Here is a tiny trained network, its code and every weight. The questions are about switching its units off for an input and a class, where a switched-off unit gives its printed mean instead of its output.

import numpy as np


def w(rows, s, z=0):
    codes = np.array(rows[::2]) - 128.0
    scale = np.full(codes.shape[1], s)
    scale[-1] = z or s
    return codes * scale


def f(y):
    return y / 2 * (1 + np.tanh(0.7978845608 * (y + 0.044715 * y**3)))


def log_softmax(a):
    a = a - a.max(-1, keepdims=True)
    return a - np.log(np.exp(a).sum(-1, keepdims=True))


def net(x, mask):
    res = np.array(x, float).reshape(1, 3) / 4 @ E
    y = f(res @ A[0][:, :-1].T + A[0][:, -1])
    res = res + np.where(mask, y, B[0][:, -1]) @ B[0][:, :-1]
    return log_softmax(res[-1] @ U[:, :-1].T + U[:, -1])


A, B = {}, {}
E = w([
[205,155,117,131,88,108,204,4,40,112,132],'x0',
[43,116,168,157,169,41,111,60,175,91,102],'x1',
[91,151,95,199,105,151,72,102,147,117,195],'x2',
],0.011)
A[0] = w([
[118,148,107,100,164,109,53,172,160,206,154,209],'neuron 1',
[132,94,185,143,128,158,84,221,160,203,145,171],'neuron 2',
[79,58,115,192,254,147,47,167,158,150,118,61],'neuron 3',
[123,68,125,40,152,135,180,134,132,128,34,27],'neuron 4',
[145,104,227,32,171,156,149,133,98,226,39,25],'neuron 5',
[176,193,45,64,72,207,161,203,59,198,200,46],'neuron 6',
[87,173,32,207,102,199,54,83,153,121,228,4],'neuron 7',
[113,118,137,141,156,28,150,23,169,69,107,101],'neuron 8',
[169,214,83,180,27,139,201,53,79,82,149,180],'neuron 9',
[88,104,146,111,158,165,83,183,142,189,142,11],'neuron 10',
],0.0067,0.0023)
B[0] = w([
[139,111,148,94,96,187,175,150,74,174,138,192],'neuron 1',
[135,168,134,44,110,161,177,148,99,215,42,209],'neuron 2',
[114,146,152,31,92,114,185,170,82,194,107,210],'neuron 3',
[186,101,12,103,154,79,91,98,171,117,222,169],'neuron 4',
[210,76,44,123,159,58,124,65,206,96,179,186],'neuron 5',
[22,203,192,30,214,16,20,131,118,142,119,254],'neuron 6',
[175,46,2,126,194,58,143,31,213,123,234,212],'neuron 7',
[73,159,174,110,118,75,85,92,108,230,114,224],'neuron 8',
[135,72,171,69,54,118,195,190,70,187,117,249],'neuron 9',
[152,163,89,27,115,113,220,123,75,201,97,176],'neuron 10',
],0.0073,0.0098)
U = w([
[149,108,131,105,53,141,219,146,77,161,106,75],'0',
[179,61,13,122,171,104,125,114,195,124,170,108],'1',
[69,171,191,107,181,81,28,141,117,135,115,76],'2',
[148,107,151,134,102,164,98,153,120,121,105,250],'3',
[166,152,123,210,146,243,90,152,137,5,116,42],'4',
[164,195,106,213,143,201,125,146,144,3,105,43],'5',
[184,169,126,232,144,232,114,159,156,26,112,46],'6',
],0.014,0.018)

Each question gives the input, the list of numbers given to net, and the class t.
The units are the neurons (one row each of A and B). Each row of codes is followed by its name. A weight is (code - 128) times the scale printed after its matrix; where a second scale follows, it is the last column's (A, B and U).
mask holds one flag per neuron, in row order. A switched-off neuron (its flag False) gives its mean, the last column of its row in B, instead of its output. The means were averaged over made-up inputs and are rounded, as every weight is.
A unit's drop is (log p(t) with every unit on - log p(t) with that unit switched off) / (log p(t) with every unit on - log p(t) with every unit switched off).
The circuit of an input: a set's keep is (log p(t) with only the set's units on - log p(t) with every unit switched off) / (log p(t) with every unit on - log p(t) with every unit switched off). Starting from all 10 units, units are removed one at a time, each time the one whose removal leaves the highest keep (on an exact tie, the one counted first), for as long as the keep stays at least 0.8.
units of the circuit, in order: the units of the circuit, biggest drop first
most important unit: the unit with the biggest drop
top k neurons: the k neurons with the biggest drops, biggest first
drop of u: that unit's drop, to one decimal
input [1,2,1], class 3: top 2 neurons => [neuron 6; neuron 7]
input [-7,6,-5], class 0: units of the circuit, in order => [neuron 6; neuron 3]
input [7,8,-5], class 2: most important unit => neuron 8
input [-5,-5,0], class 0: top 3 neurons => [neuron 2; neuron 10; neuron 1]
input [-1,0,-1], class 3: top 3 neurons => [neuron 6; neuron 7; neuron 9]
input [-5,-6,5], class 2: top 2 neurons => [neuron 6; neuron 9]
input [-5,3,5], class 0: units of the circuit, in order => [neuron 3; neuron 6]
input [-4,4,-1], class 0: top 2 neurons => [neuron 6; neuron 3]
input [-7,-1,8], class 1: top 3 neurons => [neuron 7; neuron 9; neuron 8]
input [6,8,-7], class 2: top 2 neurons => [neuron 8; neuron 7]
input [-7,-4,-6], class 0: top 4 neurons => [neuron 2; neuron 7; neuron 10; neuron 1]
input [3,4,-5], class 1: top 2 neurons => [neuron 6; neuron 4]
input [-6,0,-6], class 0: top 2 neurons => [neuron 7; neuron 2]
input [1,1,2], class 3: top 2 neurons => [neuron 6; neuron 5]
input [3,1,-2], class 3: top neuron => [neuron 3]
input [1,-1,-2], class 3: top 2 neurons => [neuron 7; neuron 6]
input [3,2,2], class 3: top 2 neurons => [neuron 6; neuron 3]
input [7,-1,-8], class 1: top 2 neurons => [neuron 5; neuron 4]
input [1,-5,-2], class 2: drop of neuron 6 => 0.5
input [4,-5,7], class 1: drop of neuron 7 => 2.5
input [-5,-8,6], class 2: drop of neuron 5 => 0.1
input [-8,7,8], class 0: drop of neuron 6 => 0.1
input [1,-1,2], class 3: most important unit => neuron 5
